Below are the code and all the weights of a small trained network. Each question names an input and a class and asks about switching units off, where a switched-off unit gives its printed mean instead of its output.

import numpy as np


def w(rows, s, z=0):
    codes = np.array(rows[::2]) - 128.0
    scale = np.full(codes.shape[1], s)
    scale[-1] = z or s
    return codes * scale


def f(y):
    return y / 2 * (1 + np.tanh(0.7978845608 * (y + 0.044715 * y**3)))


def log_softmax(a):
    a = a - a.max(-1, keepdims=True)
    return a - np.log(np.exp(a).sum(-1, keepdims=True))


def net(x, mask):
    res = np.array(x, float).reshape(1, 7) / 4 @ E
    y = f(res @ A[0][:, :-1].T + A[0][:, -1])
    res = res + np.where(mask, y, B[0][:, -1]) @ B[0][:, :-1]
    return log_softmax(res[-1] @ U[:, :-1].T + U[:, -1])


A, B = {}, {}
E = w([
[145,87,191,207,92,122,144,133,101],'x0',
[195,82,73,170,122,204,105,111,111],'x1',
[148,168,66,214,208,110,238,83,188],'x2',
[89,121,125,99,152,89,67,166,193],'x3',
[1,73,153,190,190,199,97,140,112],'x4',
[105,168,102,141,95,197,115,129,69],'x5',
[150,131,156,90,99,193,119,231,205],'x6',
],0.0095)
A[0] = w([
[165,156,79,145,124,87,156,97,119,116],'N1',
[123,138,153,111,105,131,133,128,110,22],'N2',
[130,117,85,169,185,192,172,148,166,144],'N3',
[184,155,140,80,95,130,151,132,146,163],'N4',
[90,123,159,89,144,100,101,132,129,30],'N5',
[150,122,129,132,89,180,98,143,121,166],'N6',
[115,162,133,96,135,143,132,202,253,160],'N7',
[211,141,40,156,106,178,161,107,116,153],'N8',
[143,103,158,147,68,200,90,173,93,131],'N9',
[205,163,126,71,58,111,174,134,134,149],'N10',
[151,134,135,104,107,90,156,118,114,71],'N11',
[120,162,141,106,137,132,134,190,199,150],'N12',
[129,113,130,103,132,125,113,141,139,50],'N13',
[91,135,129,106,140,103,119,94,101,8],'N14',
[110,155,95,112,114,155,120,114,106,126],'N15',
[126,118,90,168,175,193,179,136,172,129],'N16',
[75,189,76,87,111,182,111,100,51,145],'N17',
[120,112,178,153,97,170,106,153,117,86],'N18',
[96,134,159,145,155,103,182,115,126,1],'N19',
[133,135,102,164,167,103,161,109,154,128],'N20',
[138,131,119,60,113,138,79,157,128,104],'N21',
[194,173,76,161,137,95,147,83,117,159],'N22',
[59,107,142,154,160,146,115,124,125,70],'N23',
[117,139,116,126,119,124,130,113,120,58],'N24',
[162,130,95,122,125,156,111,136,142,27],'N25',
[159,115,93,52,103,146,34,137,123,150],'N26',
],0.013,0.0061)
B[0] = w([
[128,154,105,161,127,161,174,69,164,188],'N1',
[137,136,108,153,125,164,144,122,152,133],'N2',
[136,186,61,163,153,216,105,86,105,210],'N3',
[182,161,128,111,110,79,146,145,85,210],'N4',
[97,102,118,132,167,135,134,119,179,157],'N5',
[161,140,125,112,126,114,86,176,82,203],'N6',
[107,78,92,57,192,78,154,142,254,248],'N7',
[50,94,216,87,230,98,117,109,174,230],'N8',
[202,159,93,116,92,157,59,177,60,247],'N9',
[235,191,54,119,90,73,164,124,102,246],'N10',
[164,137,73,132,108,154,153,111,164,158],'N11',
[126,70,97,83,148,81,165,149,212,209],'N12',
[96,110,142,138,137,147,136,123,138,135],'N13',
[118,146,140,122,214,131,107,108,128,138],'N14',
[159,140,144,121,131,75,108,129,97,156],'N15',
[131,191,70,170,198,198,103,90,120,208],'N16',
[185,196,160,93,161,21,112,126,71,212],'N17',
[167,131,100,148,88,153,113,153,89,189],'N18',
[112,131,137,112,177,146,53,152,93,154],'N19',
[119,143,119,170,91,191,110,117,120,192],'N20',
[110,50,130,113,117,140,113,188,152,204],'N21',
[102,155,110,168,183,167,195,44,184,215],'N22',
[189,174,140,126,98,105,148,110,85,179],'N23',
[136,133,143,132,150,128,129,113,134,123],'N24',
[128,129,119,118,154,122,77,145,109,139],'N25',
[111,60,75,64,156,129,59,244,159,243],'N26',
],0.0099,0.014)
U = w([
[70,113,234,150,144,67,129,85,80,34],'0',
[151,91,117,137,2,159,91,186,79,105],'1',
[171,138,112,91,111,60,195,121,156,136],'2',
[157,195,112,152,146,151,107,110,72,240],'3',
[93,48,122,61,163,101,89,182,163,196],'4',
[54,122,113,187,150,206,166,77,174,90],'5',
[127,118,104,144,62,182,131,153,136,3],'6',
],0.0099,0.0056)

Each question gives the input, the list of numbers given to net, and the class t.
The units are the neurons (one row each of A and B). Each row of codes is followed by its name. A weight is (code - 128) times the scale printed after its matrix; where a second scale follows, it is the last column's (A, B and U).
mask holds one flag per neuron, in row order. A switched-off neuron (its flag False) gives its mean, the last column of its row in B, instead of its output. The means were averaged over made-up inputs and are rounded, as every weight is.
A unit's drop is (log p(t) with every unit on - log p(t) with that unit switched off) / (log p(t) with every unit on - log p(t) with every unit switched off).
The circuit of an input: a set's keep is (log p(t) with only the set's units on - log p(t) with every unit switched off) / (log p(t) with every unit on - log p(t) with every unit switched off). Starting from the 12 units with the biggest drops (on a tie, the unit counted first), units are removed one at a time, each time the one whose removal leaves the highest keep (on an exact tie, the one counted first), for as long as the keep stays at least 0.8.
units of the circuit, in order: the units of the circuit, biggest drop first
k most important neurons: the k neurons with the biggest drops, biggest first
drop when u is switched off: that unit's drop, to one decimal
input [4,-2,-6,8,5,7,2], class 1: units of the circuit, in order	N9
input [-8,-2,3,-4,-5,-5,-8], class 5: units of the circuit, in order	N22; N1
input [1,-7,-2,-2,0,-7,-4], class 0: units of the circuit, in order	N26; N7; N10; N9
input [-3,2,-5,4,8,1,-3], class 1: units of the circuit, in order	N7; N8; N16
input [8,8,-3,-8,5,-2,-1], class 1: 4 most important neurons	N9; N22; N18; N17
input [7,4,-2,-7,2,4,-1], class 1: 2 most important neurons	N9; N22
input [-2,3,3,2,2,1,-5], class 5: 2 most important neurons	N9; N10
input [-5,4,7,-2,5,4,-8], class 5: 4 most important neurons	N22; N8; N9; N10
input [5,-8,-8,-1,1,-6,-6], class 0: 3 most important neurons	N26; N7; N12
input [-1,-5,-4,-7,-5,8,-7], class 2: 2 most important neurons	N3; N16
input [8,-4,5,-1,3,-2,-4], class 5: 2 most important neurons	N9; N10
input [2,5,-6,-2,-5,6,-1], class 1: 2 most important neurons	N9; N7
input [-1,8,5,6,5,6,6], class 3: 2 most important neurons	N3; N22
input [-1,6,6,4,-8,7,-5], class 5: units of the circuit, in order	N22
input [-2,8,-7,-1,8,-1,8], class 1: drop when N9 is switched off	0.6
input [-2,-7,-3,-7,2,5,-6], class 0: drop when N10 is switched off	0.2
input [7,-8,-2,2,-2,2,-4], class 0: drop when N7 is switched off	0.2
